Below is a small trained network, with its code and all its weights. Each question gives an input and a target symbol and asks what happens when units are switched off, that is, made to give their printed mean instead of their output.

import numpy as np


def w(rows, s, z=0):
    codes = np.array(rows[::2]) - 128.0
    scale = np.full(codes.shape[1], s)
    scale[-1] = z or s
    return codes * scale


def norm(h):
    return h / np.sqrt((h * h).mean(-1, keepdims=True) + 1e-5)


def f(y):
    return np.maximum(y, 0)


def softmax(a):
    e = np.exp(a - a.max(-1, keepdims=True))
    return e / e.sum(-1, keepdims=True)


def log_softmax(a):
    a = a - a.max(-1, keepdims=True)
    return a - np.log(np.exp(a).sum(-1, keepdims=True))


def net(x, mask):
    ids = ['ΦΨγζμξπ'.index(c) for c in x.split()]
    T = len(ids)
    res = E[ids] + P[:T]
    u = 0
    for l in range(2):
        q, k, v = (norm(res) @ M[l].T for M in (Q, K, V))
        z = softmax(np.where(np.tri(T) > 0, q @ k.T / 2**0.5, -1e9)) @ v
        res = res + np.where(mask[u], z, O[l][:, -1]) @ O[l][:, :-1]
        u += 1
        y = f(norm(res) @ A[l][:, :-1].T + A[l][:, -1])
        res = res + np.where(mask[u : u + 16], y, B[l][:, -1]) @ B[l][:, :-1]
        u += 16
    return log_softmax(norm(res)[-1] @ U[:, :-1].T + U[:, -1])


Q, K, V, O, A, B = {}, {}, {}, {}, {}, {}
E = w([
[150,168,139,179,169,210,82,109,58,142],'Φ',
[159,189,26,169,121,136,120,96,160,163],'Ψ',
[80,133,157,135,114,211,88,80,147,71],'γ',
[180,97,146,121,201,190,173,25,154,196],'ζ',
[89,184,186,138,85,159,237,122,126,129],'μ',
[83,96,1,133,182,154,114,164,112,129],'ξ',
[186,139,121,66,187,185,204,121,112,61],'π',
],0.017)
P = w([
[98,115,134,160,113,37,94,7,30,35],'0',
[120,113,125,145,72,69,120,69,61,98],'1',
[117,127,104,144,76,106,131,71,95,99],'2',
[120,131,97,140,74,130,130,83,110,108],'3',
[112,126,105,144,90,147,139,91,124,122],'4',
[122,138,106,136,82,163,124,111,131,127],'5',
[115,136,116,139,107,170,122,121,140,142],'6',
[118,139,121,141,112,172,113,138,156,141],'7',
[117,147,126,139,114,186,108,155,173,146],'8',
[112,148,143,151,145,189,107,173,183,150],'9',
[113,155,148,155,161,197,100,194,205,154],'10',
[117,166,152,147,158,226,94,205,226,155],'11',
],0.014)
Q[0] = w([
[128,179,27,148,203,254,132,50,209,56],'0.h1',
[175,171,122,69,161,115,174,153,157,73],'0.h1',
],0.0084)
K[0] = w([
[139,157,168,134,168,206,125,246,210,171],'0.h1',
[103,123,107,149,118,141,97,120,158,174],'0.h1',
],0.011)
V[0] = w([
[254,91,97,113,231,161,50,107,2,108],'0.h1',
[178,10,64,203,93,82,4,80,198,178],'0.h1',
],0.0055)
O[0] = w([
[111,111,87,140,172,152,148,34,193,56,166],'0.h1',
[2,126,86,89,218,85,142,84,162,212,3],'0.h1',
],0.0099,0.0044)
A[0] = w([
[142,194,125,80,88,192,63,79,82,155,186],'0.n1',
[86,141,102,15,188,68,166,133,84,224,181],'0.n2',
[185,66,134,38,198,34,246,210,103,50,18],'0.n3',
[123,125,185,151,121,26,205,207,39,152,47],'0.n4',
[50,169,149,141,133,138,239,124,232,84,4],'0.n5',
[145,189,85,203,123,108,143,119,82,128,174],'0.n6',
[204,36,184,102,127,84,137,55,122,174,76],'0.n7',
[99,100,113,52,146,77,106,170,218,177,20],'0.n8',
[103,175,200,140,144,150,96,107,73,56,188],'0.n9',
[70,136,198,48,120,165,127,105,159,96,80],'0.n10',
[98,193,60,166,182,85,141,144,180,133,207],'0.n11',
[178,94,181,34,123,1,106,139,30,100,48],'0.n12',
[117,45,131,69,144,144,91,126,205,160,63],'0.n13',
[101,177,125,165,122,189,149,149,231,122,72],'0.n14',
[52,87,142,110,180,187,121,105,117,63,198],'0.n15',
[95,138,47,69,165,142,116,169,98,100,107],'0.n16',
],0.0075,0.0025)
B[0] = w([
[90,139,174,172,120,147,175,99,148,155,249],'0.n1',
[129,97,132,96,39,106,164,173,176,165,153],'0.n2',
[133,155,156,83,46,176,82,129,173,121,159],'0.n3',
[120,43,93,80,119,106,150,166,187,196,166],'0.n4',
[206,238,93,194,159,130,109,98,39,125,187],'0.n5',
[135,133,137,117,52,139,153,96,122,138,214],'0.n6',
[152,78,152,177,131,172,126,104,2,104,156],'0.n7',
[137,81,178,185,98,168,130,155,137,166,136],'0.n8',
[9,121,93,109,116,118,162,144,173,128,254],'0.n9',
[122,118,124,147,150,155,150,108,169,126,166],'0.n10',
[176,103,182,130,46,104,58,116,152,132,194],'0.n11',
[92,148,64,231,204,156,126,56,105,90,138],'0.n12',
[148,55,133,105,120,134,162,168,101,168,150],'0.n13',
[158,102,102,166,127,200,130,103,128,139,234],'0.n14',
[120,139,83,46,104,138,146,186,191,130,245],'0.n15',
[151,63,65,164,107,174,173,110,104,106,177],'0.n16',
],0.0083,0.0061)
Q[1] = w([
[102,147,124,126,140,161,175,119,145,131],'1.h1',
[87,80,119,89,251,80,98,127,109,97],'1.h1',
],0.015)
K[1] = w([
[204,95,93,164,104,201,39,146,168,211],'1.h1',
[55,116,107,90,48,12,170,2,42,87],'1.h1',
],0.0067)
V[1] = w([
[119,254,224,174,138,114,118,45,153,202],'1.h1',
[11,166,109,128,55,134,106,149,166,92],'1.h1',
],0.0092)
O[1] = w([
[80,178,174,114,43,174,124,72,88,124,18],'1.h1',
[134,195,117,225,92,197,10,235,125,139,254],'1.h1',
],0.014,0.0041)
A[1] = w([
[142,110,72,124,164,107,105,152,62,168,82],'1.n1',
[132,116,80,178,191,122,148,168,126,201,163],'1.n2',
[126,93,124,46,184,91,140,85,59,170,38],'1.n3',
[66,119,181,28,157,115,142,142,185,118,95],'1.n4',
[118,156,105,200,47,189,137,122,104,170,108],'1.n5',
[142,143,149,111,131,74,120,137,115,130,104],'1.n6',
[51,107,84,116,154,155,77,90,170,253,55],'1.n7',
[132,130,128,132,120,63,124,116,104,154,28],'1.n8',
[181,149,243,150,126,111,79,138,49,101,212],'1.n9',
[97,89,109,117,135,131,190,61,164,166,185],'1.n10',
[107,119,67,74,129,146,95,136,103,117,4],'1.n11',
[179,125,90,88,121,136,140,138,175,97,98],'1.n12',
[171,150,165,113,168,105,127,118,174,141,72],'1.n13',
[108,202,137,183,180,92,172,105,81,80,90],'1.n14',
[157,138,117,179,78,127,109,170,108,68,235],'1.n15',
[48,155,158,106,96,134,125,105,110,198,197],'1.n16',
],0.012,0.0033)
B[1] = w([
[139,137,204,91,109,143,178,89,75,107,145],'1.n1',
[70,203,133,179,173,51,187,91,68,150,177],'1.n2',
[147,147,112,165,84,118,30,223,142,185,146],'1.n3',
[70,102,177,92,106,164,90,207,117,107,134],'1.n4',
[155,117,95,94,153,118,151,90,167,102,255],'1.n5',
[123,110,163,173,148,118,141,131,113,166,128],'1.n6',
[2,167,133,130,141,87,67,88,140,194,161],'1.n7',
[101,144,115,124,125,112,129,109,105,111,128],'1.n8',
[76,183,170,184,188,89,249,121,121,61,158],'1.n9',
[70,129,190,144,146,168,141,142,159,57,172],'1.n10',
[116,126,143,145,173,112,177,116,107,37,138],'1.n11',
[97,114,116,102,116,137,129,80,133,207,174],'1.n12',
[96,90,117,157,127,93,172,136,118,140,133],'1.n13',
[123,111,191,175,128,85,137,143,90,48,137],'1.n14',
[192,163,152,97,144,185,136,118,94,144,233],'1.n15',
[98,121,164,140,94,140,126,143,95,223,168],'1.n16',
],0.0098,0.015)
U = w([
[82,153,100,168,158,173,94,54,77,81,119],'Φ',
[128,116,109,86,89,142,124,105,128,218,214],'Ψ',
[113,81,150,116,105,161,78,254,170,181,251],'γ',
[61,56,168,97,137,115,142,101,141,118,64],'ζ',
[129,144,190,141,93,112,158,185,43,123,96],'μ',
[107,127,98,150,187,81,130,149,130,154,59],'ξ',
[195,53,107,118,146,142,127,149,197,56,75],'π',
],0.0086,0.0032)

Each question gives the input, a string of symbols that net reads in full, and the target symbol t.
The units are the heads (2 rows each of Q, K, V and O) and the neurons (one row each of A and B). Each row of codes is followed by its name. A weight is (code - 128) times the scale printed after its matrix; where a second scale follows, it is the last column's (O, A, B and U).
mask holds one flag per unit, layer by layer, with each layer's heads first. A switched-off unit (its flag False) gives its mean, the last column of its rows in O or B, instead of its output. The means were averaged over made-up inputs and are rounded, as every weight is.
A unit's drop is (log p(t) with every unit on - log p(t) with that unit switched off) / (log p(t) with every unit on - log p(t) with every unit switched off).
The circuit of an input: a set's keep is (log p(t) with only the set's units on - log p(t) with every unit switched off) / (log p(t) with every unit on - log p(t) with every unit switched off). Starting from the 12 units with the biggest drops (on a tie, the unit counted first), units are removed one at a time, each time the one whose removal leaves the highest keep (on an exact tie, the one counted first), for as long as the keep stays at least 0.8.
circuit, biggest first: the units of the circuit, biggest drop first
unit that matters most: the unit with the biggest drop
k most important neurons: the k neurons with the biggest drops, biggest first
k most important neurons of layer l: the k neurons of layer l with the biggest drops, biggest first
input π ζ μ ξ π π Ψ ξ μ Ψ π, target Ψ: 2 most important neurons : [1.n12; 1.n10]
input ξ ξ ξ ξ ξ ξ π π Φ ξ γ, target ξ: 3 most important neurons : [0.n9; 0.n11; 1.n2]
input π π Ψ Φ Φ ξ μ, target ξ: circuit, biggest first : [1.h1; 0.n9; 1.n2]
input π γ π Ψ Φ ξ ξ ξ ξ ζ, target ξ: circuit, biggest first : [1.n2; 1.h1; 0.n11]
input μ Ψ ζ μ π μ π, target μ: 4 most important neurons : [1.n9; 0.n15; 1.n5; 0.n14]
input μ ξ π ξ ξ ξ Ψ Φ ξ ζ ζ Φ, target ζ: 2 most important neurons of layer 0 : [0.n9; 0.n1]
input μ μ Φ Φ ζ μ, target ζ: circuit, biggest first : [1.h1; 0.n9]
input μ γ μ ξ γ π γ, target γ: circuit, biggest first : [1.h1]
input μ Φ π μ γ μ ζ, target μ: circuit, biggest first : [0.h1; 0.n7; 1.n9]
input μ Φ Φ Ψ Φ μ ξ Ψ, target ξ: circuit, biggest first : [1.h1; 0.h1; 1.n2]
input γ μ ξ γ ζ ζ γ ζ π ξ μ, target ξ: circuit, biggest first : [1.h1; 1.n2]
input Φ Ψ π γ π ξ ζ μ π Φ π Ψ, target π: circuit, biggest first : [0.h1; 1.n5; 1.n16]
input ζ Φ π γ ζ γ γ, target γ: 2 most important neurons of layer 0 : [0.n15; 0.n7]
input ξ Φ Ψ μ π Ψ γ ξ π ζ ζ π, target ζ: circuit, biggest first : [1.h1; 1.n15]
input ξ ζ μ π Φ Φ π π μ, target π: 4 most important neurons of layer 1 : [1.n5; 1.n2; 1.n16; 1.n7]
input ζ γ Ψ μ ζ ξ Φ Φ γ ζ π γ, target π: 2 most important neurons of layer 0 : [0.n14; 0.n7]
input ξ Ψ π μ ξ ξ ζ ξ μ μ Φ, target μ: circuit, biggest first : [0.h1; 1.n9]
input Φ Ψ γ Φ γ ξ π ξ Φ γ ζ π, target ζ: circuit, biggest first : [1.h1; 0.n9; 1.n15]
input ζ γ Ψ γ Ψ, target γ: circuit, biggest first : [1.h1; 0.h1; 0.n11; 0.n15]
input γ Φ μ ζ Ψ, target ζ: circuit, biggest first : [1.h1; 0.n6; 1.n10]
input Ψ γ Ψ Φ γ π γ π, target γ: 2 most important neurons of layer 0 : [0.n3; 0.n5]
input μ ξ μ Ψ γ μ γ Ψ ζ, target ζ: unit that matters most : 1.n10
input μ μ ζ, target μ: 2 most important neurons of layer 1 : [1.n3; 1.n5]
input π Ψ ζ γ γ π, target γ: 2 most important neurons of layer 1 : [1.n2; 1.n9]
input ξ γ ξ μ Ψ γ Ψ, target γ: 2 most important neurons of layer 0 : [0.n6; 0.n11]
